Here is a tiny trained network, its code and every weight. The questions are about switching its units off for an input and a class, where a switched-off unit gives its printed mean instead of its output.

import numpy as np


def w(rows, s, z=0):
    codes = np.array(rows[::2]) - 128.0
    scale = np.full(codes.shape[1], s)
    scale[-1] = z or s
    return codes * scale


def f(y):
    return np.maximum(y, 0)


def log_softmax(a):
    a = a - a.max(-1, keepdims=True)
    return a - np.log(np.exp(a).sum(-1, keepdims=True))


def net(x, mask):
    res = np.array(x, float).reshape(1, 8) / 4 @ E
    y = f(res @ A[0][:, :-1].T + A[0][:, -1])
    res = res + np.where(mask, y, B[0][:, -1]) @ B[0][:, :-1]
    return log_softmax(res[-1] @ U[:, :-1].T + U[:, -1])


A, B = {}, {}
E = w([
[128,128,128,128,128,127,128,129,130,130,124,127],'x0',
[23,106,247,220,175,164,147,116,182,124,71,166],'x1',
[119,111,163,120,210,45,162,215,42,213,143,79],'x2',
[129,128,127,130,130,128,127,125,127,128,129,126],'x3',
[123,123,129,124,124,127,133,128,130,126,128,127],'x4',
[125,133,129,127,126,131,125,127,127,133,129,129],'x5',
[96,25,152,154,52,157,27,162,76,111,57,80],'x6',
[126,128,128,124,122,131,132,132,128,131,124,129],'x7',
],0.012)
A[0] = w([
[216,177,84,52,191,48,204,186,89,176,212,104,146],'neuron 1',
[165,143,83,115,81,175,130,80,190,57,129,163,88],'neuron 2',
[77,136,200,163,175,139,164,122,148,148,96,158,32],'neuron 3',
[48,38,202,204,26,225,28,56,215,70,40,150,109],'neuron 4',
[64,118,180,175,191,140,152,148,161,135,114,174,21],'neuron 5',
[101,48,115,129,76,142,31,181,61,121,84,95,161],'neuron 6',
[194,153,87,56,153,100,198,118,89,160,174,65,97],'neuron 7',
[130,222,121,133,182,118,253,82,195,118,174,190,103],'neuron 8',
[141,154,163,119,114,121,140,94,133,118,157,98,70],'neuron 9',
[218,123,30,68,45,124,69,142,94,100,161,80,38],'neuron 10',
[125,232,132,125,202,85,234,83,201,126,169,211,129],'neuron 11',
[179,157,52,64,204,53,209,159,94,188,189,108,151],'neuron 12',
[105,81,173,143,202,60,156,210,60,185,142,86,163],'neuron 13',
[218,171,109,63,169,56,161,187,67,170,166,102,156],'neuron 14',
[105,160,110,136,152,136,165,115,164,122,160,192,36],'neuron 15',
[153,156,98,114,72,176,121,58,197,74,122,155,181],'neuron 16',
[96,98,147,138,153,112,84,156,55,169,130,63,92],'neuron 17',
[113,30,138,120,63,138,26,172,56,133,77,67,1],'neuron 18',
[238,163,18,51,26,89,48,144,75,121,168,92,183],'neuron 19',
[161,153,76,113,69,202,114,36,200,71,148,198,100],'neuron 20',
[152,156,129,96,184,94,206,146,138,182,147,116,175],'neuron 21',
[110,94,179,143,218,61,151,214,45,183,123,68,19],'neuron 22',
[100,84,153,141,187,73,141,201,85,164,130,85,10],'neuron 23',
[51,123,230,183,210,149,173,126,174,116,89,164,139],'neuron 24',
],0.0067,0.0087)
B[0] = w([
[109,140,147,179,141,78,130,176,73,68,101,144,221],'neuron 1',
[138,181,125,60,184,126,197,136,130,155,131,80,177],'neuron 2',
[202,166,75,47,160,81,195,149,116,199,185,57,163],'neuron 3',
[53,144,207,196,160,111,64,170,80,68,44,207,252],'neuron 4',
[198,185,79,51,190,78,201,167,89,166,182,51,163],'neuron 5',
[93,76,178,140,89,178,100,73,187,146,103,149,208],'neuron 6',
[127,116,102,169,143,108,102,177,93,94,94,154,181],'neuron 7',
[136,83,124,80,90,167,100,62,193,193,168,114,204],'neuron 8',
[142,104,121,122,127,115,133,137,119,123,116,129,130],'neuron 9',
[97,56,198,134,61,215,64,38,208,199,125,143,191],'neuron 10',
[153,97,149,79,109,160,126,74,182,207,164,98,216],'neuron 11',
[113,158,158,157,172,84,119,166,68,71,98,134,214],'neuron 12',
[166,176,83,80,151,97,172,135,114,188,161,69,203],'neuron 13',
[102,159,148,161,162,93,144,169,82,62,75,142,204],'neuron 14',
[91,88,207,167,87,160,85,74,155,148,71,177,146],'neuron 15',
[122,104,152,96,110,171,111,74,174,203,166,124,201],'neuron 16',
[146,136,129,109,137,152,128,71,159,172,147,117,161],'neuron 17',
[217,212,43,12,213,64,244,153,99,218,240,1,187],'neuron 18',
[185,115,91,67,110,142,169,78,164,217,179,73,238],'neuron 19',
[168,170,85,73,163,98,184,147,136,149,174,62,198],'neuron 20',
[112,164,134,163,185,105,139,135,95,114,102,135,189],'neuron 21',
[128,75,163,90,48,198,99,26,224,226,166,113,183],'neuron 22',
[117,59,167,138,60,215,74,27,216,171,131,164,160],'neuron 23',
[118,96,156,99,93,177,100,67,187,177,160,123,208],'neuron 24',
],0.0094,0.021)
U = w([
[193,210,50,82,187,87,235,145,118,141,190,62,234],'0',
[101,46,183,133,40,221,41,64,195,139,128,149,2],'1',
[43,179,175,247,185,72,58,241,37,18,18,218,147],'2',
],0.011,0.0065)

Each question gives the input, the list of numbers given to net, and the class t.
The units are the neurons (one row each of A and B). Each row of codes is followed by its name. A weight is (code - 128) times the scale printed after its matrix; where a second scale follows, it is the last column's (A, B and U).
mask holds one flag per neuron, in row order. A switched-off neuron (its flag False) gives its mean, the last column of its row in B, instead of its output. The means were averaged over made-up inputs and are rounded, as every weight is.
A unit's drop is (log p(t) with every unit on - log p(t) with that unit switched off) / (log p(t) with every unit on - log p(t) with every unit switched off).
The circuit of an input: a set's keep is (log p(t) with only the set's units on - log p(t) with every unit switched off) / (log p(t) with every unit on - log p(t) with every unit switched off). Starting from the 12 units with the biggest drops (on a tie, the unit counted first), units are removed one at a time, each time the one whose removal leaves the highest keep (on an exact tie, the one counted first), for as long as the keep stays at least 0.8.
circuit, biggest first: the units of the circuit, biggest drop first
most important unit: the unit with the biggest drop
top k neurons: the k neurons with the biggest drops, biggest first
drop when u is switched off: that unit's drop, to one decimal
input [1,8,0,2,1,3,6,-2], class 2: top 2 neurons => neuron 4; neuron 19
input [-5,2,-8,7,5,-1,3,-3], class 2: circuit, biggest first => neuron 4
input [3,8,4,-2,-3,-5,0,1], class 0: top 3 neurons => neuron 5; neuron 3; neuron 13
input [-3,1,-1,3,-7,7,-3,-6], class 1: top 4 neurons => neuron 18; neuron 13; neuron 5; neuron 3
input [-6,7,-1,-2,6,5,-8,0], class 1: top 2 neurons => neuron 24; neuron 8
input [-8,1,-3,-6,1,0,-7,2], class 1: top 3 neurons => neuron 18; neuron 8; neuron 15
input [-5,1,-2,1,-5,5,-7,1], class 1: top 2 neurons => neuron 18; neuron 8
input [-4,8,5,-6,5,-8,-1,-8], class 0: top 2 neurons => neuron 5; neuron 3
input [-6,-1,2,-2,5,-2,8,5], class 0: top 3 neurons => neuron 18; neuron 24; neuron 8
input [2,1,7,7,-3,7,4,-3], class 1: top 3 neurons => neuron 22; neuron 23; neuron 6
input [-2,-2,-7,4,5,0,-1,8], class 0: top 2 neurons => neuron 20; neuron 2
input [7,7,0,-8,7,0,-6,-7], class 1: top 2 neurons => neuron 24; neuron 18
input [-6,1,8,8,8,0,1,3], class 1: top 2 neurons => neuron 22; neuron 23
input [1,-5,5,1,-7,8,-7,7], class 2: most important unit => neuron 1
input [-2,-7,0,6,2,-2,4,-2], class 1: top 2 neurons => neuron 10; neuron 6
input [7,-1,-4,-6,-4,-4,0,-5], class 0: top 2 neurons => neuron 6; neuron 20
input [4,5,-1,8,-8,7,6,1], class 2: drop when neuron 4 is switched off => 0.6
input [7,7,-4,6,-6,7,4,-5], class 2: drop when neuron 4 is switched off => 0.8
input [3,3,-1,-2,-1,5,-7,-3], class 1: drop when neuron 13 is switched off => 0.1
input [1,-1,8,3,-4,6,-1,2], class 2: drop when neuron 14 is switched off => 0.1
input [-5,-3,8,1,-3,4,-5,-7], class 2: most important unit => neuron 1
